Below are the code and all the weights of a small trained network. Each question names an input and a class and asks about switching units off, where a switched-off unit gives its printed mean instead of its output.

import numpy as np


def w(rows, s, z=0):
    codes = np.array(rows[::2]) - 128.0
    scale = np.full(codes.shape[1], s)
    scale[-1] = z or s
    return codes * scale


def norm(h):
    return h / np.sqrt((h * h).mean(-1, keepdims=True) + 1e-5)


def f(y):
    return np.maximum(y, 0)


def log_softmax(a):
    a = a - a.max(-1, keepdims=True)
    return a - np.log(np.exp(a).sum(-1, keepdims=True))


def net(x, mask):
    res = np.array(x, float).reshape(1, 7) / 4 @ E
    u = 0
    for l in range(2):
        y = f(norm(res) @ A[l][:, :-1].T + A[l][:, -1])
        res = res + np.where(mask[u : u + 8], y, B[l][:, -1]) @ B[l][:, :-1]
        u += 8
    return log_softmax(norm(res)[-1] @ U[:, :-1].T + U[:, -1])


A, B = {}, {}
E = w([
[131,133,144,136,135,128,106],'x0',
[130,130,121,126,129,130,143],'x1',
[96,116,86,255,121,119,173],'x2',
[196,160,103,150,21,127,95],'x3',
[103,136,130,128,104,115,110],'x4',
[132,130,106,118,128,134,175],'x5',
[113,196,122,105,160,29,104],'x6',
],0.0071)
A[0] = w([
[118,57,77,126,157,115,182,160],'0.n1',
[138,162,89,181,164,26,125,8],'0.n2',
[109,117,167,38,82,208,130,185],'0.n3',
[109,154,140,104,189,154,108,86],'0.n4',
[73,84,170,70,169,87,143,251],'0.n5',
[115,193,81,178,148,62,152,47],'0.n6',
[82,162,140,157,125,115,138,131],'0.n7',
[165,148,129,1,79,118,127,146],'0.n8',
],0.0083,0.0022)
B[0] = w([
[81,139,232,140,110,82,1,190],'0.n1',
[188,178,140,69,186,194,116,200],'0.n2',
[139,93,65,98,252,194,116,231],'0.n3',
[135,167,71,83,27,147,163,174],'0.n4',
[93,183,185,139,129,190,210,237],'0.n5',
[209,88,115,79,157,230,86,199],'0.n6',
[98,15,145,48,153,189,166,168],'0.n7',
[178,177,130,162,158,86,112,253],'0.n8',
],0.0063,0.0062)
A[1] = w([
[111,116,142,132,246,122,179,254],'1.n1',
[149,111,154,126,186,91,159,167],'1.n2',
[185,99,83,64,95,135,89,136],'1.n3',
[215,165,142,108,128,87,107,59],'1.n4',
[113,102,205,250,68,180,155,181],'1.n5',
[1,45,143,144,144,84,160,206],'1.n6',
[67,205,157,101,92,96,128,184],'1.n7',
[183,148,203,18,149,84,140,175],'1.n8',
],0.0076,0.0016)
B[1] = w([
[140,97,187,137,94,155,3,254],'1.n1',
[107,172,189,37,34,120,158,170],'1.n2',
[146,93,94,188,116,142,117,199],'1.n3',
[132,55,70,125,185,78,111,197],'1.n4',
[83,131,138,168,170,81,211,215],'1.n5',
[149,102,113,102,181,71,55,186],'1.n6',
[197,159,41,95,121,124,182,166],'1.n7',
[49,136,108,173,41,102,204,249],'1.n8',
],0.008,0.0067)
U = w([
[121,117,193,50,144,213,68,248],'0',
[221,82,28,153,139,180,59,165],'1',
[94,54,175,167,208,66,110,61],'2',
[139,92,116,225,98,99,207,171],'3',
[94,220,135,46,67,109,174,16],'4',
[199,143,55,89,126,7,123,84],'5',
],0.011,0.0015)

Each question gives the input, the list of numbers given to net, and the class t.
The units are the neurons (one row each of A and B). Each row of codes is followed by its name. A weight is (code - 128) times the scale printed after its matrix; where a second scale follows, it is the last column's (A, B and U).
mask holds one flag per neuron, layer by layer. A switched-off neuron (its flag False) gives its mean, the last column of its row in B, instead of its output. The means were averaged over made-up inputs and are rounded, as every weight is.
A unit's drop is (log p(t) with every unit on - log p(t) with that unit switched off) / (log p(t) with every unit on - log p(t) with every unit switched off).
The circuit of an input: a set's keep is (log p(t) with only the set's units on - log p(t) with every unit switched off) / (log p(t) with every unit on - log p(t) with every unit switched off). Starting from the 12 units with the biggest drops (on a tie, the unit counted first), units are removed one at a time, each time the one whose removal leaves the highest keep (on an exact tie, the one counted first), for as long as the keep stays at least 0.8.
units of the circuit, in order: the units of the circuit, biggest drop first
most important unit: the unit with the biggest drop
k most important neurons: the k neurons with the biggest drops, biggest first
top k neurons in layer l: the k neurons of layer l with the biggest drops, biggest first
input [-4,-2,8,0,-1,-8,-7], class 2: top 2 neurons in layer 1	(1.n6; 1.n8)
input [1,-4,1,3,0,-3,-8], class 3: top 2 neurons in layer 1	(1.n5; 1.n1)
input [6,-1,-4,2,6,-1,2], class 5: 2 most important neurons	(1.n4; 0.n8)
input [2,1,1,-2,-8,-7,-6], class 2: top neuron in layer 0	(0.n2)
input [-4,-4,-5,1,3,8,2], class 5: 4 most important neurons	(0.n8; 1.n4; 0.n7; 0.n2)
input [-1,-1,8,0,6,4,3], class 0: 2 most important neurons	(0.n2; 0.n7)
input [6,8,2,6,2,-4,0], class 3: 3 most important neurons	(0.n3; 1.n5; 1.n1)
input [7,7,1,-8,8,-1,2], class 0: units of the circuit, in order	(1.n1; 1.n5)
input [0,1,-4,-6,-1,-5,3], class 4: units of the circuit, in order	(0.n4; 1.n8)
input [-5,7,0,2,6,-8,1], class 5: top 2 neurons in layer 0	(0.n3; 0.n6)
input [6,3,-2,2,6,8,-2], class 1: 2 most important neurons	(0.n3; 0.n5)
input [-6,-6,-7,3,3,1,3], class 5: units of the circuit, in order	(1.n4; 0.n8)
input [0,-3,-6,6,3,0,0], class 1: 2 most important neurons	(0.n3; 1.n3)
input [4,8,0,-7,-7,7,6], class 4: top neuron in layer 0	(0.n3)
input [-8,3,-8,-7,0,-5,3], class 4: 2 most important neurons	(1.n8; 0.n4)
input [-7,1,1,3,6,-8,5], class 1: units of the circuit, in order	(0.n6; 1.n3)
input [-7,0,4,7,5,2,2], class 1: 3 most important neurons	(0.n6; 1.n8; 0.n5)
input [7,7,-6,6,8,-7,2], class 5: top 2 neurons in layer 1	(1.n1; 1.n8)
input [-6,-2,7,1,8,-6,2], class 1: 2 most important neurons	(0.n6; 0.n2)
input [7,-1,4,8,2,-7,-7], class 3: top 2 neurons in layer 1	(1.n5; 1.n1)
input [-7,-6,8,-5,6,8,-4], class 2: most important unit	1.n6
input [-2,5,2,-5,-2,6,-5], class 2: top 3 neurons in layer 0	(0.n1; 0.n2; 0.n6)
input [2,-5,-8,-5,8,6,5], class 4: 2 most important neurons	(1.n8; 0.n5)
input [-7,0,-2,-4,-4,6,7], class 4: 2 most important neurons	(1.n8; 0.n3)
input [-3,-5,7,2,-2,-4,7], class 1: 2 most important neurons	(0.n6; 0.n5)
input [-1,-1,2,-8,3,-7,1], class 0: top 3 neurons in layer 1	(1.n1; 1.n4; 1.n8)
input [1,-2,-7,7,0,2,-5], class 1: most important unit	0.n3
